Here is a tiny trained network, its code and every weight. The questions are about switching its units off for an input and a target symbol, where a switched-off unit gives its printed mean instead of its output.

import numpy as np


def w(rows, s, z=0):
    codes = np.array(rows[::2]) - 128.0
    scale = np.full(codes.shape[1], s)
    scale[-1] = z or s
    return codes * scale


def norm(h):
    return h / np.sqrt((h * h).mean(-1, keepdims=True) + 1e-5)


def softmax(a):
    e = np.exp(a - a.max(-1, keepdims=True))
    return e / e.sum(-1, keepdims=True)


def log_softmax(a):
    a = a - a.max(-1, keepdims=True)
    return a - np.log(np.exp(a).sum(-1, keepdims=True))


def net(x, mask):
    ids = ['αβδεζηθλμξπστφψω'.index(c) for c in x.split()]
    T = len(ids)
    res = E[ids] + P[:T]
    u = 0
    for l in range(3):
        r = norm(res)
        for j in range(2):
            rows = slice(3 * j, 3 * j + 3)
            q, k, v = (r @ M[l][rows].T for M in (Q, K, V))
            z = softmax(np.where(np.tri(T) > 0, q @ k.T / 3**0.5, -1e9)) @ v
            o = O[l][rows]
            res = res + np.where(mask[u + j], z, o[:, -1]) @ o[:, :-1]
        u += 2
    return log_softmax(norm(res)[-1] @ U[:, :-1].T + U[:, -1])


Q, K, V, O = {}, {}, {}, {}
E = w([
[242,128,138,144,127,129,80,106],'α',
[241,107,134,145,163,136,90,140],'β',
[84,73,142,180,101,143,174,176],'δ',
[254,114,139,166,117,129,64,102],'ε',
[94,57,126,160,118,143,164,144],'ζ',
[105,82,122,157,111,144,196,214],'η',
[74,56,154,160,108,131,206,152],'θ',
[106,61,134,93,149,166,243,197],'λ',
[105,60,131,199,73,131,228,224],'μ',
[251,136,110,131,188,123,95,95],'ξ',
[66,13,184,140,149,164,166,126],'π',
[128,120,113,101,120,11,58,144],'σ',
[145,97,92,69,116,169,105,104],'τ',
[249,174,62,153,160,135,99,56],'φ',
[110,20,136,128,167,212,21,38],'ψ',
[69,153,107,125,120,230,148,228],'ω',
],0.016)
P = w([
[194,2,19,231,236,163,89,159],'0',
[202,34,136,165,147,147,134,161],'1',
[192,76,170,146,123,147,150,167],'2',
[169,97,178,146,123,157,157,143],'3',
[155,112,170,139,116,163,174,125],'4',
[132,132,163,117,107,152,184,107],'5',
[115,140,150,110,107,152,182,102],'6',
[103,150,135,94,115,140,190,111],'7',
],0.0083)
Q[0] = w([
[138,37,136,92,110,106,165,168],'0.h1',
[254,200,144,95,169,125,47,66],'0.h1',
[141,105,118,137,127,63,111,118],'0.h1',
[68,191,108,141,92,121,84,101],'0.h2',
[80,85,150,103,77,152,157,158],'0.h2',
[85,145,172,166,147,115,148,152],'0.h2',
],0.0089)
K[0] = w([
[57,206,34,144,64,157,42,84],'0.h1',
[222,26,120,189,250,135,116,213],'0.h1',
[94,138,99,175,150,3,155,148],'0.h1',
[148,54,190,55,52,98,31,219],'0.h2',
[111,246,166,154,133,123,175,108],'0.h2',
[181,218,63,45,20,138,159,76],'0.h2',
],0.0053)
V[0] = w([
[148,112,30,44,106,150,104,117],'0.h1',
[130,138,146,143,180,86,135,174],'0.h1',
[108,145,118,110,93,2,115,132],'0.h1',
[116,98,105,187,74,156,119,133],'0.h2',
[107,144,191,63,60,114,80,147],'0.h2',
[71,106,182,139,112,37,83,188],'0.h2',
],0.0078)
O[0] = w([
[113,166,177,166,49,137,159,36,168],'0.h1',
[115,148,103,41,114,169,134,135,155],'0.h1',
[169,127,167,173,170,255,142,155,95],'0.h1',
[159,148,138,208,91,149,107,84,204],'0.h2',
[129,160,91,78,209,118,113,123,3],'0.h2',
[114,178,160,119,130,127,183,114,130],'0.h2',
],0.0087,0.0053)
Q[1] = w([
[192,135,109,115,164,102,6,96],'1.h1',
[142,166,115,160,174,208,145,45],'1.h1',
[84,182,138,78,241,127,140,143],'1.h1',
[180,94,41,77,131,201,66,128],'1.h2',
[148,227,131,97,143,145,111,122],'1.h2',
[130,91,189,81,178,84,133,163],'1.h2',
],0.011)
K[1] = w([
[252,173,140,164,156,43,117,166],'1.h1',
[217,62,88,158,41,181,165,102],'1.h1',
[126,106,79,206,184,114,146,161],'1.h1',
[228,115,13,226,226,66,86,122],'1.h2',
[188,173,142,87,128,52,67,143],'1.h2',
[158,123,177,79,188,157,136,170],'1.h2',
],0.011)
V[1] = w([
[242,156,223,57,147,53,176,109],'1.h1',
[95,198,224,28,185,81,60,11],'1.h1',
[253,202,43,88,123,86,185,204],'1.h1',
[89,102,97,196,174,107,223,141],'1.h2',
[171,94,20,177,200,162,167,128],'1.h2',
[135,72,97,129,153,119,183,139],'1.h2',
],0.0066)
O[1] = w([
[172,94,55,187,122,132,116,37,152],'1.h1',
[225,120,150,161,150,128,139,107,2],'1.h1',
[121,113,91,163,56,181,126,39,107],'1.h1',
[150,97,44,161,141,163,73,110,159],'1.h2',
[254,154,126,123,116,138,114,107,147],'1.h2',
[181,121,127,109,162,170,155,174,167],'1.h2',
],0.0089,0.0075)
Q[2] = w([
[78,143,232,212,132,93,87,64],'2.h1',
[202,244,40,141,114,244,49,163],'2.h1',
[181,11,146,165,188,104,123,145],'2.h1',
[224,126,111,85,159,203,120,78],'2.h2',
[190,208,186,80,154,234,100,146],'2.h2',
[118,59,118,160,83,158,255,162],'2.h2',
],0.0079)
K[2] = w([
[144,212,164,143,67,51,125,11],'2.h1',
[167,145,63,202,144,87,149,198],'2.h1',
[75,1,79,95,151,138,23,92],'2.h1',
[175,40,98,215,68,135,49,167],'2.h2',
[112,79,114,135,81,141,63,196],'2.h2',
[129,187,14,75,120,137,128,91],'2.h2',
],0.0091)
V[2] = w([
[112,87,96,99,111,162,14,191],'2.h1',
[148,152,165,134,63,140,111,55],'2.h1',
[101,75,79,107,162,195,40,69],'2.h1',
[56,230,115,133,100,81,82,131],'2.h2',
[84,33,181,86,50,228,175,179],'2.h2',
[117,181,96,95,186,132,254,96],'2.h2',
],0.0071)
O[2] = w([
[216,150,119,140,123,165,99,72,215],'2.h1',
[115,133,99,128,78,127,184,127,131],'2.h1',
[244,198,141,87,97,130,187,154,151],'2.h1',
[87,191,173,112,112,128,74,185,80],'2.h2',
[113,189,127,106,143,84,190,68,196],'2.h2',
[67,24,104,67,56,119,152,255,2],'2.h2',
],0.0084,0.0076)
U = w([
[124,139,154,133,125,134,121,137,66],'α',
[116,129,144,139,119,139,118,129,58],'β',
[119,134,139,143,130,131,122,142,70],'δ',
[117,105,190,191,50,119,218,69,89],'ε',
[122,79,131,117,104,150,92,162,135],'ζ',
[147,86,178,100,203,55,108,154,147],'η',
[196,157,137,116,132,124,27,73,219],'θ',
[128,102,43,69,129,133,171,143,120],'λ',
[106,180,58,154,95,153,129,157,70],'μ',
[94,171,118,193,140,121,61,160,98],'ξ',
[122,150,84,183,111,141,156,174,82],'π',
[142,37,199,126,41,173,72,185,155],'σ',
[201,159,203,132,114,81,185,202,66],'τ',
[106,132,215,175,156,254,174,143,92],'φ',
[88,137,64,179,230,99,132,141,90],'ψ',
[66,159,182,36,44,116,66,133,254],'ω',
],0.0086,0.0059)

Each question gives the input, a string of symbols that net reads in full, and the target symbol t.
The units are the heads (3 rows each of Q, K, V and O). Each row of codes is followed by its name. A weight is (code - 128) times the scale printed after its matrix; where a second scale follows, it is the last column's (O and U).
mask holds one flag per head, layer by layer. A switched-off head (its flag False) gives its mean, the last column of its rows in O, instead of its output. The means were averaged over made-up inputs and are rounded, as every weight is.
A unit's drop is (log p(t) with every unit on - log p(t) with that unit switched off) / (log p(t) with every unit on - log p(t) with every unit switched off).
The circuit of an input: a set's keep is (log p(t) with only the set's units on - log p(t) with every unit switched off) / (log p(t) with every unit on - log p(t) with every unit switched off). Starting from all 6 units, units are removed one at a time, each time the one whose removal leaves the highest keep (on an exact tie, the one counted first), for as long as the keep stays at least 0.8.
units of the circuit, in order: the units of the circuit, biggest drop first
unit that matters most: the unit with the biggest drop
heads that matter: for each layer, one digit per head in row order, 1 if its drop is at least 0.15 and else 0, layers parted by /
input ξ σ δ η ε φ σ μ, target σ: heads that matter -> 01 / 00 / 01
input θ σ σ σ τ σ θ σ, target ω: units of the circuit, in order -> (0.h2, 2.h2)
input μ ω θ, target ω: unit that matters most -> 1.h1
input ε α λ, target λ: units of the circuit, in order -> (1.h1, 0.h1, 1.h2)
input β σ α π π, target η: heads that matter -> 00 / 10 / 00
input σ λ σ ζ, target φ: heads that matter -> 10 / 10 / 00
input α π ε φ ε θ, target σ: heads that matter -> 00 / 00 / 01
input ψ τ σ σ, target ε: units of the circuit, in order -> (1.h2, 0.h1, 2.h1)
input σ θ η, target φ: heads that matter -> 11 / 11 / 10
input λ δ π η δ, target η: heads that matter -> 10 / 10 / 10
input σ σ σ λ σ π, target φ: heads that matter -> 10 / 00 / 00
input ψ τ η ω, target ω: units of the circuit, in order -> (0.h1, 1.h1)
input α θ ε ψ ε λ, target τ: heads that matter -> 10 / 10 / 10
input σ σ ξ ψ η, target τ: units of the circuit, in order -> (1.h1)
input μ σ θ θ θ ζ, target ψ: heads that matter -> 10 / 11 / 10
input α τ ω θ δ, target ω: units of the circuit, in order -> (1.h1, 0.h1)
input δ σ θ τ σ α τ τ, target ω: units of the circuit, in order -> (1.h2, 2.h2, 0.h2)
input η σ μ α λ τ τ τ, target ω: units of the circuit, in order -> (0.h1, 1.h2, 2.h2)
input θ π η δ λ θ, target λ: units of the circuit, in order -> (2.h2, 0.h1)
input τ σ σ ψ α φ π, target σ: units of the circuit, in order -> (2.h2)
input σ φ φ ψ σ ζ, target τ: heads that matter -> 00 / 10 / 10
input σ λ τ δ τ, target ε: heads that matter -> 10 / 00 / 00
input σ φ ξ φ ψ θ, target τ: heads that matter -> 00 / 10 / 10
